[[146 105 150]
 [123 130 119]
 [125 129 133]]
->
[[123 130 119]
 [125 129 133]]

[[129 125 139 140 148]
 [116 124 117 104 130]
 [128 122 114 107 119]
 [116 124 134 109 129]
 [148 121 136 114 109]]
->
[[116 124 117]
 [128 122 114]]

[[153 152 112 113 149]
 [118 120 143 142 122]
 [121 121 126 127 122]
 [140 139 114 114 137]]
->
[[118 120 143]
 [121 121 126]]

[[115 105 138 124 128]
 [107 130 120 121 120]
 [115 132 103 138 114]
 [124 135 133 126 140]]
->
[[107 130 120]
 [115 132 103]]

[[111 125 119 137]
 [141 134 136 132]
 [125 149 124 110]
 [130 157 143 126]]
->
[[141 134 136]
 [125 149 124]]

[[109 111 132]
 [111 114 134]
 [146 149 119]
 [148 150 120]
 [107 114 131]]
->
[[111 114 134]
 [146 149 119]]
---
[[140 142]
 [146 148]
 [112 109]
 [145 144]
 [113 112]
 [101 101]
 [119 119]
 [106 105]
 [112 113]
 [126 128]]
->
[[146 148]
 [145 144]
 [140 142]
 [126 128]
 [119 119]
 [112 113]
 [113 112]
 [112 109]
 [106 105]
 [101 101]]

[[153 153 149 153]
 [116 116 111 117]
 [110 111 114 110]
 [145 145 140 146]
 [132 132 129 132]
 [128 127 126 128]]
->
[[153 153 149 153]
 [145 145 140 146]
 [132 132 129 132]
 [128 127 126 128]
 [116 116 111 117]
 [110 111 114 110]]

[[124 129 132 128 127 134 120 125]
 [128 128 130 127 128 129 130 126]
 [133 132 126 124 126 125 132 127]
 [130 126 114 121 131 133 128 133]
 [122 125 150 135 126 130 130 129]
 [127 131 128 137 130 114 131 132]]
->
[[133 132 126 124 126 125 132 127]
 [127 131 128 137 130 114 131 132]
 [124 129 132 128 127 134 120 125]
 [128 128 130 127 128 129 130 126]
 [130 126 114 121 131 133 128 133]
 [122 125 150 135 126 130 130 129]]

[[139 123 138 130 143 126 141 113]
 [118 133 133 136 136 149 132 132]
 [150 130 126 123 123 130 127 138]
 [145 121 119 127 120 128 121 134]
 [121 132 126 124 125 123 128 138]
 [125 136 126 123 144 143 116 147]
 [107 138 149 132 131 134 133 118]]
->
[[107 138 149 132 131 134 133 118]
 [125 136 126 123 144 143 116 147]
 [118 133 133 136 136 149 132 132]
 [121 132 126 124 125 123 128 138]
 [150 130 126 123 123 130 127 138]
 [139 123 138 130 143 126 141 113]
 [145 121 119 127 120 128 121 134]]

[[124 133 125 127 131 133]
 [130 153 146 141 154 145]
 [114 145 150 146 151 134]
 [126 123 129 134 131 140]
 [113 151 151 150 146 149]
 [130 122 120 137 117 146]
 [127 131 138 137 139 141]
 [130 115 118 139 123 139]
 [126 129 135 136 140 134]]
->
[[130 153 146 141 154 145]
 [113 151 151 150 146 149]
 [114 145 150 146 151 134]
 [124 133 125 127 131 133]
 [127 131 138 137 139 141]
 [126 129 135 136 140 134]
 [126 123 129 134 131 140]
 [130 122 120 137 117 146]
 [130 115 118 139 123 139]]

[[120 138 119 133 123 115 133 130]
 [115 122 140 124 119 139 139 146]
 [126 120 141 121 121 139 135 147]
 [124 144 120 124 116 114 137 137]
 [139 113 135 113 121 136 130 138]
 [122 123 143 125 121 140 135 149]
 [120 119 140 122 120 139 137 145]]
->
[[124 144 120 124 116 114 137 137]
 [120 138 119 133 123 115 133 130]
 [122 123 143 125 121 140 135 149]
 [115 122 140 124 119 139 139 146]
 [126 120 141 121 121 139 135 147]
 [120 119 140 122 120 139 137 145]
 [139 113 135 113 121 136 130 138]]

[[114 119 123 135 137 116 126 113 129 133 132 125 117 137]
 [132 116 129 116 126 136 119 105 130 116 132 121 128 136]
 [131 124 124 125 131 117 126 113 111 115 125 137 126 125]
 [119 136 125 124 129 132 121 119 151 115 135 123 142 123]
 [137 133 132 132 124 134 121 109 120 116 141 130 150 129]]
->
[[119 136 125 124 129 132 121 119 151 115 135 123 142 123]
 [137 133 132 132 124 134 121 109 120 116 141 130 150 129]
 [131 124 124 125 131 117 126 113 111 115 125 137 126 125]
 [114 119 123 135 137 116 126 113 129 133 132 125 117 137]
 [132 116 129 116 126 136 119 105 130 116 132 121 128 136]]

[[143 113 134 124 132 120 108 140 107 132 152 129 145 137 128]
 [147 135 152 114 132 124 138 144 136 123 143 143 148 125 128]]
->
[[147 135 152 114 132 124 138 144 136 123 143 143 148 125 128]
 [143 113 134 124 132 120 108 140 107 132 152 129 145 137 128]]

[[115 130 121 124 139 129 128 127]
 [138 119 133 121 117 125 108 120]
 [113 148 130 130 142 135 144 133]
 [139 117 125 114 127 140 125 135]
 [145 112 128 121 113 121 120 125]
 [135 122 131 119 107 121 110 119]]
->
[[113 148 130 130 142 135 144 133]
 [115 130 121 124 139 129 128 127]
 [135 122 131 119 107 121 110 119]
 [138 119 133 121 117 125 108 120]
 [139 117 125 114 127 140 125 135]
 [145 112 128 121 113 121 120 125]]
---
[[122 121 146 114 121 105 130 108]
 [121 133 142 115 118 136 148 140]]
->
[[121 133 142 115 118 136 148 140]
 [122 121 146 114 121 105 130 108]]

[[140 142 148]
 [131 140 131]
 [130 134 120]
 [130 134 124]
 [111 141 155]]
->
[[111 141 155]
 [140 142 148]
 [131 140 131]
 [130 134 120]
 [130 134 124]]

[[121 107 110]
 [132 152 143]
 [122 106 111]
 [116 154 125]
 [147 125 149]
 [133 151 144]
 [139 144 149]
 [144 137 150]]
->
[[144 137 150]
 [121 107 110]
 [132 152 143]
 [122 106 111]
 [116 154 125]
 [147 125 149]
 [133 151 144]
 [139 144 149]]

[[ 98 133 127 120]
 [123 129 128 127]
 [129 127 128 127]
 [119 130 128 125]
 [132 138 122 135]
 [130 134 124 132]]
->
[[130 134 124 132]
 [ 98 133 127 120]
 [123 129 128 127]
 [129 127 128 127]
 [119 130 128 125]
 [132 138 122 135]]

[[132 135 146 113 129 138 129 133 128 140 126 131 124]
 [135 131 146 122 134 143 127 127 128 151 132 129 118]
 [127 124 123 144 124 121 153 119 135 122 128 117 141]
 [120 137 123 127 119 121 124 134 117 101 134 139 137]]
->
[[120 137 123 127 119 121 124 134 117 101 134 139 137]
 [132 135 146 113 129 138 129 133 128 140 126 131 124]
 [135 131 146 122 134 143 127 127 128 151 132 129 118]
 [127 124 123 144 124 121 153 119 135 122 128 117 141]]

[[126 108 134 133 134 138]
 [130 127 124 133 125 120]
 [129 124 129 121 125 126]
 [136 132 126 128 137 137]
 [126 137 125 119 127 118]
 [130 134 130 128 125 116]
 [131 124 120 134 129 151]
 [125 131 127 127 128 143]
 [126 130 129 135 121 124]
 [130 117 127 135 125 129]
 [125 107 120 134 132 116]
 [126 115 136 128 131 126]]
->
[[126 115 136 128 131 126]
 [126 108 134 133 134 138]
 [130 127 124 133 125 120]
 [129 124 129 121 125 126]
 [136 132 126 128 137 137]
 [126 137 125 119 127 118]
 [130 134 130 128 125 116]
 [131 124 120 134 129 151]
 [125 131 127 127 128 143]
 [126 130 129 135 121 124]
 [130 117 127 135 125 129]
 [125 107 120 134 132 116]]
